Below is a small trained network, with its code and all its weights. Each question gives an input and a class and asks what happens when units are switched off, that is, made to give their printed mean instead of their output.

import numpy as np


def w(rows, s, z=0):
    codes = np.array(rows[::2]) - 128.0
    scale = np.full(codes.shape[1], s)
    scale[-1] = z or s
    return codes * scale


def f(y):
    return np.maximum(y, 0)


def log_softmax(a):
    a = a - a.max(-1, keepdims=True)
    return a - np.log(np.exp(a).sum(-1, keepdims=True))


def net(x, mask):
    res = np.array(x, float).reshape(1, 3) / 4 @ E
    y = f(res @ A[0][:, :-1].T + A[0][:, -1])
    res = res + np.where(mask, y, B[0][:, -1]) @ B[0][:, :-1]
    return log_softmax(res[-1] @ U[:, :-1].T + U[:, -1])


A, B = {}, {}
E = w([
[110,133,47,51,174,218,109,71],'x0',
[132,234,33,168,60,111,183,111],'x1',
[191,144,137,2,115,33,155,112],'x2',
],0.0098)
A[0] = w([
[163,135,139,38,142,63,169,137,104],'neuron 1',
[169,119,148,47,110,115,200,174,112],'neuron 2',
[36,109,126,255,157,241,117,183,114],'neuron 3',
[180,179,79,115,102,112,171,98,108],'neuron 4',
[83,104,91,85,110,205,106,73,110],'neuron 5',
[59,147,43,173,106,124,191,131,130],'neuron 6',
[118,107,147,178,117,61,172,202,93],'neuron 7',
[168,130,186,182,81,55,76,120,101],'neuron 8',
[150,115,96,80,154,187,147,97,98],'neuron 9',
[104,122,99,71,177,171,105,82,102],'neuron 10',
[160,113,192,190,72,89,143,214,118],'neuron 11',
[138,151,133,107,161,154,138,105,247],'neuron 12',
[149,19,194,64,211,156,49,139,107],'neuron 13',
[211,242,38,167,91,146,159,99,79],'neuron 14',
[191,122,140,12,100,74,166,136,105],'neuron 15',
[160,103,104,70,124,136,170,112,127],'neuron 16',
[123,164,60,91,147,155,68,47,101],'neuron 17',
[125,34,178,111,159,152,85,144,125],'neuron 18',
],0.0097,0.014)
B[0] = w([
[133,197,220,108,149,208,141,157,196],'neuron 1',
[105,203,193,108,95,185,102,150,181],'neuron 2',
[71,252,235,13,115,229,98,188,254],'neuron 3',
[150,149,144,180,166,134,198,125,175],'neuron 4',
[246,91,91,116,62,167,45,68,184],'neuron 5',
[108,178,88,172,171,107,208,163,190],'neuron 6',
[216,107,72,167,100,131,6,115,181],'neuron 7',
[219,52,78,150,108,127,57,30,187],'neuron 8',
[241,92,45,131,149,178,48,84,166],'neuron 9',
[221,103,83,162,98,117,73,144,179],'neuron 10',
[195,66,63,113,88,101,56,50,218],'neuron 11',
[9,42,84,31,17,3,151,52,253],'neuron 12',
[164,125,87,248,192,103,221,160,242],'neuron 13',
[208,137,114,239,192,96,165,186,197],'neuron 14',
[110,206,230,75,157,214,102,157,213],'neuron 15',
[112,155,140,63,135,183,79,143,166],'neuron 16',
[194,104,68,194,121,152,49,63,182],'neuron 17',
[148,117,131,161,220,79,237,150,211],'neuron 18',
],0.0074,0.013)
U = w([
[194,75,98,149,91,132,13,88,80],'0',
[109,196,198,82,128,201,109,173,81],'1',
[160,128,108,213,195,96,249,166,83],'2',
[29,64,112,66,45,41,162,91,248],'3',
],0.015,0.012)

Each question gives the input, the list of numbers given to net, and the class t.
The units are the neurons (one row each of A and B). Each row of codes is followed by its name. A weight is (code - 128) times the scale printed after its matrix; where a second scale follows, it is the last column's (A, B and U).
mask holds one flag per neuron, in row order. A switched-off neuron (its flag False) gives its mean, the last column of its row in B, instead of its output. The means were averaged over made-up inputs and are rounded, as every weight is.
A unit's drop is (log p(t) with every unit on - log p(t) with that unit switched off) / (log p(t) with every unit on - log p(t) with every unit switched off).
The circuit of an input: a set's keep is (log p(t) with only the set's units on - log p(t) with every unit switched off) / (log p(t) with every unit on - log p(t) with every unit switched off). Starting from the 12 units with the biggest drops (on a tie, the unit counted first), units are removed one at a time, each time the one whose removal leaves the highest keep (on an exact tie, the one counted first), for as long as the keep stays at least 0.8.
circuit, biggest first: the units of the circuit, biggest drop first
unit that matters most: the unit with the biggest drop
k most important neurons: the k neurons with the biggest drops, biggest first
drop of u: that unit's drop, to one decimal
input [0,-1,3], class 3: unit that matters most -> neuron 3
input [-5,-6,5], class 2: 3 most important neurons -> (neuron 13; neuron 3; neuron 18)
input [2,7,-7], class 1: 2 most important neurons -> (neuron 3; neuron 13)
input [5,6,-2], class 2: 2 most important neurons -> (neuron 6; neuron 14)
input [-3,-2,3], class 3: 3 most important neurons -> (neuron 3; neuron 5; neuron 17)
input [-6,5,-2], class 0: 2 most important neurons -> (neuron 11; neuron 13)
input [0,-8,7], class 2: 2 most important neurons -> (neuron 13; neuron 3)
input [4,-7,-7], class 1: 2 most important neurons -> (neuron 3; neuron 14)
input [1,4,-4], class 1: 3 most important neurons -> (neuron 3; neuron 13; neuron 18)
input [0,6,-7], class 1: 2 most important neurons -> (neuron 3; neuron 13)
input [-6,-7,-2], class 2: 2 most important neurons -> (neuron 18; neuron 13)
input [1,-2,3], class 3: 2 most important neurons -> (neuron 3; neuron 12)
input [-7,6,0], class 0: 2 most important neurons -> (neuron 11; neuron 7)
input [-5,4,-8], class 1: circuit, biggest first -> (neuron 3)
input [-1,5,4], class 2: 2 most important neurons -> (neuron 3; neuron 14)
input [5,-6,5], class 2: 2 most important neurons -> (neuron 13; neuron 3)
input [0,0,2], class 3: drop of neuron 3 -> 0.2
input [-1,5,-7], class 1: drop of neuron 3 -> 3.0
input [3,-3,-7], class 1: drop of neuron 3 -> 1.9
input [7,8,-3], class 2: drop of neuron 14 -> 3.1
input [-7,6,-5], class 0: circuit, biggest first -> (neuron 11)
